(133): [158 125 160 146]
(183): [ 89 134  62 110]
(28): [ 62 109 162 151]
after: [160]  [146]
start: [ 62 109]  (28), 0
start: [ 62 110]  (183), 2

(133): [118 110  95 108 105 117 146 146 127]
(219): [115 137  75  99 135 107 127 135 135]
(35): [139 146 110  95 146 105 108 117 151]
start: [139 146 110  95 146 105 108 117]  (35), 0
start: [110  95 108 105 117 146]  (133), 1
asked: [118 110  95 108 105 117 146 146 127]  (133)
start: [137  75  99 135 107 127 135 135]  (219), 1
present: [108 104]  no
start: [146 110  95 146 105 108 117]  (35), 1
present: [ 99 135 107 127]  yes

(66): [129 125 129 128 129 127 130]
(50): [154  93 141 124 129 105 139]
(35): [124 124 126 125 129 131 132]
(28): [107 114 115 110 123 143 141]
(138): [ 99 114  93  79 164 113 146]
(24): [ 79 114  99  93 113 164 145]
present: [141 124 129 106]  no
start: [ 79 114  99  93 113 164]  (24), 0

(161): [117 157 119  84 128 154 131 161 128 134 162 135  67  79 192 106 129 184
 130  67 143 134  99 147 172 170]
(28): [117 157 119  84 128 154 131 161  85  90 148  62 101  67 170  96 133  76
 179  67 143  83  99 147 172 170]
(50): [164  68  81 111  87 166  95 201  90  96  76 101 133 148  67  62  85 170
 188 151 185 103 126 109 196 202]
after: [162]  [135]
start: [ 90  96  76 101 133 148  67  62  85 170]  (50), 8
present: [106 129 184 130  67]  yes
present: [147 172]  yes

(50): [202 132 164 135 165 142 157  65]
(219): [202 132 164 135 165 142 157 101]
(28): [202 132 164 135  78 178 110 163]
after: [178]  [110]
present: [142 156 101]  no
present: [132 164 135 165 142]  yes
present: [202 132]  yes

(219): [ 91  80  95 120 136  76 165 165  84 180  91 112  86 174 175 175 120 170
  99  91 182  75 163 176 105 163 152]
(50): [ 91  80  95 120 136  76 165 165  84 180  91 112  86 174 175 175 120 170
  97 152 134 102  95 156 165 166 188]
(210): [117 128 103 160 182 114 102  86 106 110 118 124  99  90 120 175 170 175
 158 145 169 154 179 103 167 172 170]
(92): [117 128 103 160 182 114 102  86 106 110 118 124  99  90  85  89 180  84
 158 145 169 147 179 102 161 136 153]
present: [175 175]  yes
asked: [ 91  80  95 120 136  76 165 165  84 180  91 112  86 174 175 175 120 170
  99  91 182  75 163 176 105 163 152]  (219)
present: [165 165]  yes
asked: [117 128 103 160 182 114 102  86 106 110 118 124  99  90 120 175 170 175
 158 145 169 154 179 103 167 172 170]  (210)
present: [182 114 102  86]  yes

(24): [ 97  82 101 116]
(133): [ 80 121 192 163]
(183): [156 153 119  73]
(92): [117  73 151 178]
(66): [160 176  79 177]
(161): [144 134 193 139]
after: [117]  [73]
after: [79]  [177]
after: [193]  [139]
start: [119  73]  (183), 2
present: [144 134 193]  yes
present: [193 139]  yes

(161): [179 189 124 126  98  85 119 117 123 119 103  85  91 167 104]
(133): [152 167  80 180 166  85 173  91 102  92 160 159 166 145 166]
(183): [183 120 124 183 170  59 146 131  98 142 162 160 160 134 178]
(24): [149 180 124  97  88 138 118 116 133 105  81  86  87 170  93]
(66): [155 135 189 104 111 119  73 171 126 174 100 103 105 112 112]
(138): [ 87  74 145 139 164 150 134 138 132 158 168 175 165  70 161]
after: [168]  [175]
present: [ 98 142 162 160]  yes
present: [ 92 161]  no
present: [183 170  58]  no

(50): [127 153 170 139 122 149 148 165 122 111 130 187  98]
(219): [130 148 174 137 123 153 149  70  75 109 131 185  96]
(24): [126 156 166 139 121 147 148  72 122 112 130 188 100]
(28): [121 163 159 141 119 141 146  74 124 109 132 182  95]
(138): [122 161 162 140 120 143  74 124 146 109 128 190 101]
(183): [132 145 177 137 123 154 150  69 124 109 131 184  96]
(161): [128 151 172 138 123 151 149  71 122 110 130 185  97]
(35): [124 158 164 140 121 145 147  72 121 113 129 189 100]
(210): [121 163 159 141 119 141 146  74 120 115 128 191 102]
start: [138 123 151 149  71 122 110 130 185  97]  (161), 3
after: [164]  [140]
start: [146  74 124 109]  (28), 6
after: [154]  [150]

(50): [161 109 114 107 160 137 175 154  97 131  89 117  83 144 155 114  93 121
 165 127 113 132 164 144 100 133 106 163 152 131  92 171 150 154 102 148
 133 126 112 165  87 168  89 135 169 165]
(133): [133 132 155 176 112 151 123 140 166 163 121 154 136 153 125 152 160 143
 128 131 102 137  90 145 119 153 182  89  94  99 162  98 108 139 143 144
 139 145 166 132 152 111 150 108  84 100]
(183): [165 116 125 125 146 137 175 145 119 139  84 124  85 146 150 128 110 115
 155 124 102 125 161 136  95 149 121 157 147 121 134 168 138 143 106 160
 129 141 120 166  94 156  99 130 165 160]
(28): [111 142 117  99 140 112 113 116 111 101 170 118 156 105 127 117 122 132
 121 137 174 131 150 117 164 105  96 154 155 166 127 139 147 118 138 106
 127 116 110 111 138 135 136 153 153 142]
(35): [153  98 122 131 175 168 164 194  95 158  99 136  95 172 162 114  98 159
 188 141 111 163 116 189 108 127 146 120 115 119 135 132 151 196 118 137
 159 110 150 164 108 172  98 122 113 133]
(161): [119 153 182  89  94  99 164  98 103 156  89 134  87 169 164 121 101 145
 184 137 106 153 137 175 101 139 139 138 130 121 120 152 151 184 113 151
 152 124 141 173 100 173  96 127 138 149]
present: [139 143 144]  yes
asked: [161 109 114 107 160 137 175 154  97 131  89 117  83 144 155 114  93 121
 165 127 113 132 164 144 100 133 106 163 152 131  92 171 150 154 102 148
 133 126 112 165  87 168  89 135 169 165]  (50)
start: [119 153 182  89  94  99 162  98]  (133), 24

